Below is a small trained network, with its code and all its weights. Each question gives an input and a class and asks what happens when units are switched off, that is, made to give their printed mean instead of their output.

import numpy as np


def w(rows, s, z=0):
    codes = np.array(rows[::2]) - 128.0
    scale = np.full(codes.shape[1], s)
    scale[-1] = z or s
    return codes * scale


def f(y):
    return np.maximum(y, 0)


def log_softmax(a):
    a = a - a.max(-1, keepdims=True)
    return a - np.log(np.exp(a).sum(-1, keepdims=True))


def net(x, mask):
    res = np.array(x, float).reshape(1, 7) / 4 @ E
    y = f(res @ A[0][:, :-1].T + A[0][:, -1])
    res = res + np.where(mask, y, B[0][:, -1]) @ B[0][:, :-1]
    return log_softmax(res[-1] @ U[:, :-1].T + U[:, -1])


A, B = {}, {}
E = w([
[15,168,123,125,158,97,192,32,94,237,153,194],'x0',
[13,76,52,164,109,53,75,74,179,61,97,65],'x1',
[164,233,105,69,57,66,38,159,215,237,143,103],'x2',
[197,224,77,70,65,52,247,72,78,33,57,127],'x3',
[137,125,126,130,124,120,121,131,121,129,130,135],'x4',
[99,134,152,32,255,81,88,185,45,155,54,51],'x5',
[146,217,171,253,215,37,184,148,151,91,232,44],'x6',
],0.0053)
A[0] = w([
[182,111,137,113,126,135,89,196,144,77,104,89,79],'N0',
[11,194,124,117,153,78,201,47,86,254,161,223,131],'N1',
[115,71,115,40,74,197,83,112,124,152,47,199,57],'N2',
[130,69,99,61,82,171,102,114,115,147,76,167,7],'N3',
[166,130,127,185,28,160,161,86,169,104,194,203,75],'N4',
[119,160,145,55,173,88,138,154,43,126,84,70,51],'N5',
[77,58,167,169,165,183,57,175,175,205,188,131,49],'N6',
[123,164,141,114,244,75,119,158,89,112,137,50,99],'N7',
[170,208,92,79,60,69,226,89,72,54,62,133,30],'N8',
[130,103,139,114,109,131,127,122,124,137,102,136,61],'N9',
[180,183,182,96,140,200,150,172,106,187,175,197,120],'N10',
[94,8,145,186,174,189,207,74,30,20,129,153,70],'N11',
[122,76,103,34,92,168,100,132,112,157,52,179,42],'N12',
[194,87,146,150,122,128,89,189,161,61,127,77,76],'N13',
[152,197,161,203,192,38,170,149,170,121,224,63,18],'N14',
[173,226,106,73,56,66,29,161,220,218,158,100,67],'N15',
[101,129,184,49,241,73,92,184,35,162,38,71,82],'N16',
[108,71,133,173,177,183,165,117,74,46,123,165,40],'N17',
[218,114,138,107,100,136,97,188,137,94,117,109,107],'N18',
[210,94,126,136,88,163,77,202,168,33,109,79,105],'N19',
[88,85,187,179,151,173,62,145,163,179,198,118,33],'N20',
[114,136,148,70,218,102,104,171,83,153,88,78,29],'N21',
[157,167,189,210,175,70,175,147,144,89,196,73,2],'N22',
[227,146,198,85,141,190,164,161,88,177,157,177,99],'N23',
[123,72,105,59,64,178,125,110,129,160,57,177,49],'N24',
[153,152,146,233,42,134,160,92,193,111,212,174,50],'N25',
[212,100,122,129,101,156,94,207,152,57,109,66,105],'N26',
[147,182,104,90,72,100,76,136,180,195,136,113,45],'N27',
[79,111,55,139,90,65,48,92,204,109,109,55,123],'N28',
[88,54,164,161,173,187,42,166,160,211,170,139,70],'N29',
[128,69,91,58,78,178,107,115,111,142,78,185,38],'N30',
[200,160,173,118,131,189,162,157,105,165,160,159,70],'N31',
[82,88,85,110,100,122,94,104,145,106,92,124,104],'N32',
[220,168,205,94,158,193,144,188,73,204,147,168,114],'N33',
[102,190,131,84,90,87,94,106,163,191,170,148,98],'N34',
[189,148,182,117,153,168,153,166,86,171,144,156,55],'N35',
[21,65,57,161,125,76,66,97,190,84,110,51,86],'N36',
[164,209,81,96,64,76,169,109,136,102,76,113,46],'N37',
[135,129,125,176,54,160,165,108,174,132,184,196,53],'N38',
[78,72,163,165,150,188,59,170,155,179,186,123,11],'N39',
],0.0057,0.0051)
B[0] = w([
[106,76,115,110,143,143,170,41,102,187,156,120,167],'N0',
[120,44,126,62,125,151,165,11,78,205,184,53,255],'N1',
[107,214,120,188,152,168,83,152,51,104,207,77,214],'N2',
[110,183,137,195,153,160,95,152,59,105,183,100,170],'N3',
[128,60,15,148,71,179,40,153,226,150,70,139,208],'N4',
[153,85,25,179,98,161,71,96,230,144,96,175,179],'N5',
[235,165,75,62,206,96,160,92,125,43,103,132,213],'N6',
[115,134,64,171,82,194,64,152,147,139,129,123,193],'N7',
[250,169,75,70,234,105,137,73,140,53,124,136,215],'N8',
[119,143,124,152,134,133,130,144,103,129,137,115,132],'N9',
[58,106,145,106,64,49,127,134,116,82,131,145,213],'N10',
[141,109,217,140,187,150,220,252,136,196,45,159,227],'N11',
[112,201,115,208,144,155,84,163,70,103,195,76,194],'N12',
[95,93,113,107,132,148,146,56,79,188,150,88,172],'N13',
[91,211,136,197,136,181,76,176,4,107,212,60,208],'N14',
[129,91,214,177,217,180,247,253,101,190,26,162,227],'N15',
[127,68,16,187,60,184,47,124,243,155,84,163,221],'N16',
[127,123,188,152,164,138,203,215,136,178,65,149,176],'N17',
[106,80,141,99,124,119,177,74,103,173,156,101,180],'N18',
[92,64,133,84,122,135,166,33,77,210,154,98,198],'N19',
[199,164,63,86,181,104,160,113,114,73,108,139,192],'N20',
[134,86,38,203,83,196,69,120,206,128,75,179,170],'N21',
[98,216,117,195,146,193,64,172,29,121,191,76,187],'N22',
[58,120,145,122,67,42,120,123,122,71,120,169,214],'N23',
[116,189,128,184,153,163,99,172,60,98,185,85,193],'N24',
[106,101,16,160,98,195,33,153,191,151,93,137,205],'N25',
[101,63,135,84,125,131,175,28,72,207,171,91,191],'N26',
[142,119,183,171,172,169,199,212,114,162,78,151,175],'N27',
[64,121,173,113,77,46,167,158,105,91,120,194,207],'N28',
[235,180,83,60,218,90,164,89,127,49,104,131,218],'N29',
[106,229,132,192,148,157,97,171,58,115,192,59,186],'N30',
[70,116,120,110,89,59,134,125,108,83,125,161,178],'N31',
[89,157,148,141,110,89,120,138,100,90,152,143,163],'N32',
[52,107,130,113,66,34,133,133,124,62,129,183,226],'N33',
[129,90,172,114,162,177,187,176,92,164,75,119,183],'N34',
[78,126,125,133,78,66,141,113,108,86,117,171,171],'N35',
[65,125,154,99,61,28,140,137,104,51,132,200,203],'N36',
[213,153,108,89,208,117,167,135,122,63,85,149,185],'N37',
[118,81,41,138,95,165,67,123,191,150,79,131,184],'N38',
[220,168,71,79,198,98,158,82,132,61,102,143,186],'N39',
],0.0052,0.0071)
U = w([
[112,216,124,178,140,169,86,163,83,105,210,83,93],'0',
[254,161,83,76,184,88,148,89,139,58,103,147,101],'1',
[122,78,45,157,79,183,62,130,207,159,88,153,109],'2',
[132,105,213,142,163,150,199,208,127,180,58,153,109],'3',
[50,114,151,111,63,3,131,126,119,72,140,176,108],'4',
[105,70,132,87,126,139,160,14,100,224,180,84,116],'5',
[131,123,139,105,119,128,118,132,141,130,140,125,255],'6',
[179,140,226,117,94,117,98,84,210,135,149,133,115],'7',
],0.0088,0.014)

Each question gives the input, the list of numbers given to net, and the class t.
The units are the neurons (one row each of A and B). Each row of codes is followed by its name. A weight is (code - 128) times the scale printed after its matrix; where a second scale follows, it is the last column's (A, B and U).
mask holds one flag per neuron, in row order. A switched-off neuron (its flag False) gives its mean, the last column of its row in B, instead of its output. The means were averaged over made-up inputs and are rounded, as every weight is.
A unit's drop is (log p(t) with every unit on - log p(t) with that unit switched off) / (log p(t) with every unit on - log p(t) with every unit switched off).
The circuit of an input: a set's keep is (log p(t) with only the set's units on - log p(t) with every unit switched off) / (log p(t) with every unit on - log p(t) with every unit switched off). Starting from the 12 units with the biggest drops (on a tie, the unit counted first), units are removed one at a time, each time the one whose removal leaves the highest keep (on an exact tie, the one counted first), for as long as the keep stays at least 0.8.
circuit, biggest first: the units of the circuit, biggest drop first
unit that matters most: the unit with the biggest drop
k most important neurons: the k neurons with the biggest drops, biggest first
input [8,-6,8,-3,-6,0,5], class 3: circuit, biggest first : N15
input [-1,1,5,4,-4,4,-4], class 3: circuit, biggest first : N15, N27
input [-7,-6,1,4,6,5,2], class 5: circuit, biggest first : N26, N19, N18
input [8,-6,-3,-8,-1,1,-5], class 1: 2 most important neurons : N29, N6
input [1,1,1,-5,-7,-8,4], class 2: 2 most important neurons : N25, N4
input [-4,8,2,-6,-2,-4,-1], class 4: 2 most important neurons : N36, N28
input [7,-8,-1,-7,-5,-4,2], class 4: circuit, biggest first : N10, N33
input [0,-8,5,-5,1,-1,5], class 4: circuit, biggest first : N33, N10
input [6,-5,0,-8,0,-1,-5], class 1: circuit, biggest first : N29, N6
input [-2,-6,-5,-1,-1,5,-6], class 0: 3 most important neurons : N2, N12, N30
input [2,-6,-3,3,-1,5,0], class 4: circuit, biggest first : N33, N23, N10
input [3,6,-7,3,2,0,5], class 3: 2 most important neurons : N11, N17
input [0,6,1,7,1,-3,7], class 0: 2 most important neurons : N14, N22
input [2,7,-7,2,0,1,-2], class 3: unit that matters most : N11
input [-6,-6,3,-7,1,8,3], class 2: 4 most important neurons : N16, N21, N7, N8
input [-7,4,3,2,-4,6,1], class 5: circuit, biggest first : N26, N19
input [-8,-1,3,-3,7,-5,7], class 5: circuit, biggest first : N19, N26
input [7,5,7,5,-5,-2,6], class 3: circuit, biggest first : N15, N34
input [4,-7,6,2,0,7,-3], class 2: 3 most important neurons : N16, N5, N21
input [-1,-3,5,7,-8,-8,-2], class 2: circuit, biggest first : N4
input [-3,6,6,-6,3,3,-1], class 1: 3 most important neurons : N29, N6, N39
input [-3,-4,4,7,4,8,-2], class 2: circuit, biggest first : N16, N5
input [-5,-7,-1,-3,-3,8,-3], class 2: 2 most important neurons : N16, N21
input [6,5,-1,8,0,-1,0], class 1: 2 most important neurons : N8, N37
input [-6,5,7,5,-7,-3,-2], class 3: circuit, biggest first : N15, N27
input [3,-6,3,7,8,8,8], class 0: 2 most important neurons : N14, N22
input [-3,3,-7,-5,6,5,5], class 3: circuit, biggest first : N11
input [6,5,8,2,6,2,-8], class 0: circuit, biggest first : N2, N12
input [0,-4,8,6,-7,0,-6], class 3: 3 most important neurons : N15, N27, N34
